[[ 2.99  6.33 -0.85]
 [-0.89  0.17  0.03]
 [-3.73 -5.66  1.63]
 [-0.19  2.41  0.24]]
->
[[ 2.99 -0.89 -3.73 -0.19]
 [ 6.33  0.17 -5.66  2.41]
 [-0.85  0.03  1.63  0.24]]

[[-6.19 -5.87]
 [ 1.25 -6.59]
 [-3.41 -2.30]
 [-0.36  0.95]
 [ 4.06 -6.56]
 [ 6.53 -1.84]]
->
[[-6.19  1.25 -3.41 -0.36  4.06  6.53]
 [-5.87 -6.59 -2.30  0.95 -6.56 -1.84]]

[[ 0.28  0.11 -1.74 -0.02 -0.08 -0.11  0.52  0.03  1.50  0.31 -0.09]
 [-0.23  0.25  2.96  0.45  0.03 -0.95 -3.11 -0.18 -5.13 -0.82  0.40]
 [-0.06  0.05 -1.28 -0.31 -0.09  1.10 -0.06  0.09  2.55  0.06 -0.13]
 [ 0.32 -0.05 -1.34  0.16 -0.07 -0.72  1.26 -0.02  0.70  0.38 -0.08]
 [ 0.07 -0.11  1.34  0.46 -0.01 -1.35 -0.17 -0.13 -3.01 -0.14  0.17]
 [-0.13  0.01 -1.29 -0.36 -0.07  1.25  0.02  0.10  2.65  0.06 -0.15]]
->
[[ 0.28 -0.23 -0.06  0.32  0.07 -0.13]
 [ 0.11  0.25  0.05 -0.05 -0.11  0.01]
 [-1.74  2.96 -1.28 -1.34  1.34 -1.29]
 [-0.02  0.45 -0.31  0.16  0.46 -0.36]
 [-0.08  0.03 -0.09 -0.07 -0.01 -0.07]
 [-0.11 -0.95  1.10 -0.72 -1.35  1.25]
 [ 0.52 -3.11 -0.06  1.26 -0.17  0.02]
 [ 0.03 -0.18  0.09 -0.02 -0.13  0.10]
 [ 1.50 -5.13  2.55  0.70 -3.01  2.65]
 [ 0.31 -0.82  0.06  0.38 -0.14  0.06]
 [-0.09  0.40 -0.13 -0.08  0.17 -0.15]]

[[-0.12  1.39 -0.01 -1.83  4.75  6.35 -4.24]
 [ 1.96 -5.20 -1.49 -0.58 -0.20 -3.01 -1.68]
 [ 0.50 -2.00 -3.03 -0.62 -2.09 -0.90  1.07]
 [-0.04 -0.38 -0.63 -0.52  0.95  0.13 -2.51]
 [ 0.01 -1.31 -1.76 -1.63  2.95  1.59 -4.35]
 [ 0.46 -1.23 -0.57  0.63 -1.31 -1.26  1.57]
 [-1.81  1.33  0.36 -1.05  0.95  2.85  0.53]
 [ 2.07 -4.18 -2.02  0.29 -2.65 -2.23 -0.12]
 [ 0.00 -1.60 -2.91 -0.72 -1.37 -0.93  0.87]
 [-0.81  0.97  0.77  0.58  0.81 -5.61  1.00]
 [ 0.81 -4.73 -4.15 -1.22 -1.69 -2.33  0.08]
 [ 2.50 -5.31 -2.87  0.23 -3.63 -2.38  0.15]]
->
[[-0.12  1.96  0.50 -0.04  0.01  0.46 -1.81  2.07  0.00 -0.81  0.81  2.50]
 [ 1.39 -5.20 -2.00 -0.38 -1.31 -1.23  1.33 -4.18 -1.60  0.97 -4.73 -5.31]
 [-0.01 -1.49 -3.03 -0.63 -1.76 -0.57  0.36 -2.02 -2.91  0.77 -4.15 -2.87]
 [-1.83 -0.58 -0.62 -0.52 -1.63  0.63 -1.05  0.29 -0.72  0.58 -1.22  0.23]
 [ 4.75 -0.20 -2.09  0.95  2.95 -1.31  0.95 -2.65 -1.37  0.81 -1.69 -3.63]
 [ 6.35 -3.01 -0.90  0.13  1.59 -1.26  2.85 -2.23 -0.93 -5.61 -2.33 -2.38]
 [-4.24 -1.68  1.07 -2.51 -4.35  1.57  0.53 -0.12  0.87  1.00  0.08  0.15]]

[[-3.68  2.03 -5.70]
 [-4.33 -3.23 -4.59]
 [-4.16 -1.25 -5.55]
 [-2.30  4.76 -4.13]
 [-6.26  1.32 -0.18]
 [-0.72  4.11 -1.91]
 [-5.42 -3.52 -2.26]
 [-4.53  3.70  3.01]
 [-6.04 -1.70 -1.51]
 [-4.54 -4.09 -3.60]
 [-4.90 -4.17 -2.85]]
->
[[-3.68 -4.33 -4.16 -2.30 -6.26 -0.72 -5.42 -4.53 -6.04 -4.54 -4.90]
 [ 2.03 -3.23 -1.25  4.76  1.32  4.11 -3.52  3.70 -1.70 -4.09 -4.17]
 [-5.70 -4.59 -5.55 -4.13 -0.18 -1.91 -2.26  3.01 -1.51 -3.60 -2.85]]

[[-0.97 -1.66 -3.18  1.13 -3.07  1.22  0.24  1.99  0.26 -1.15  5.48]
 [-1.05  0.02 -1.00 -3.90  0.69 -3.10  0.09 -1.51 -2.17 -5.06 -0.02]]
->
[[-0.97 -1.05]
 [-1.66  0.02]
 [-3.18 -1.00]
 [ 1.13 -3.90]
 [-3.07  0.69]
 [ 1.22 -3.10]
 [ 0.24  0.09]
 [ 1.99 -1.51]
 [ 0.26 -2.17]
 [-1.15 -5.06]
 [ 5.48 -0.02]]

[[-6.05 -2.18 -2.22 -1.81]
 [ 1.72 -1.12  0.58 -3.82]
 [ 0.06 -0.02  1.28  1.62]
 [-0.04  2.43 -0.95  4.09]
 [-1.94  0.20 -5.30 -5.09]
 [ 1.72  6.48  3.55  4.03]]
->
[[-6.05  1.72  0.06 -0.04 -1.94  1.72]
 [-2.18 -1.12 -0.02  2.43  0.20  6.48]
 [-2.22  0.58  1.28 -0.95 -5.30  3.55]
 [-1.81 -3.82  1.62  4.09 -5.09  4.03]]
---
[[-2.38  0.48 -0.52]
 [ 2.27 -0.89  0.25]
 [-0.61 -0.75 -0.69]
 [-5.91  1.04  0.25]
 [ 2.35 -0.57 -1.50]]
->
[[-2.38  0.48]
 [ 2.27 -0.89]]

[[ 2.12 -4.01  0.51 -1.16  2.15]
 [ 4.29 -2.76  1.06  2.31  2.49]
 [-0.49 -1.50 -0.43 -2.36  0.02]
 [ 6.82 -4.14 -0.08  1.21 -0.01]
 [-2.76  3.87  0.22  1.63  1.35]]
->
[[ 2.12 -4.01]
 [ 4.29 -2.76]]

[[ 2.57 -0.49  0.92 -6.03]
 [-2.22 -1.71  5.36 -0.65]]
->
[[ 2.57 -0.49]
 [-2.22 -1.71]]

[[-4.93 -1.90  5.98]
 [-2.82  3.11  3.31]]
->
[[-4.93 -1.90]
 [-2.82  3.11]]

[[ 0.87 -2.12  3.94 -5.43  1.44]
 [ 1.31 -3.03 -4.57  1.15  2.11]
 [-6.57  4.46 -1.03  1.37  2.68]
 [-2.99 -1.03 -0.26 -3.04 -2.85]]
->
[[ 0.87 -2.12]
 [ 1.31 -3.03]]

[[ 4.44 -2.69 -0.69 -5.85 -2.07]
 [-0.31 -1.16 -0.81 -1.21 -0.96]]
->
[[ 4.44 -2.69]
 [-0.31 -1.16]]

[[ 6.35 -4.04 -5.15]
 [ 4.94 -5.16 -2.57]
 [ 2.43  3.31 -5.63]
 [-1.88  6.47 -2.28]]
->
[[ 6.35 -4.04]
 [ 4.94 -5.16]]

[[ 0.21  0.32 -5.37]
 [-3.41  4.48  4.94]]
->
[[ 0.21  0.32]
 [-3.41  4.48]]
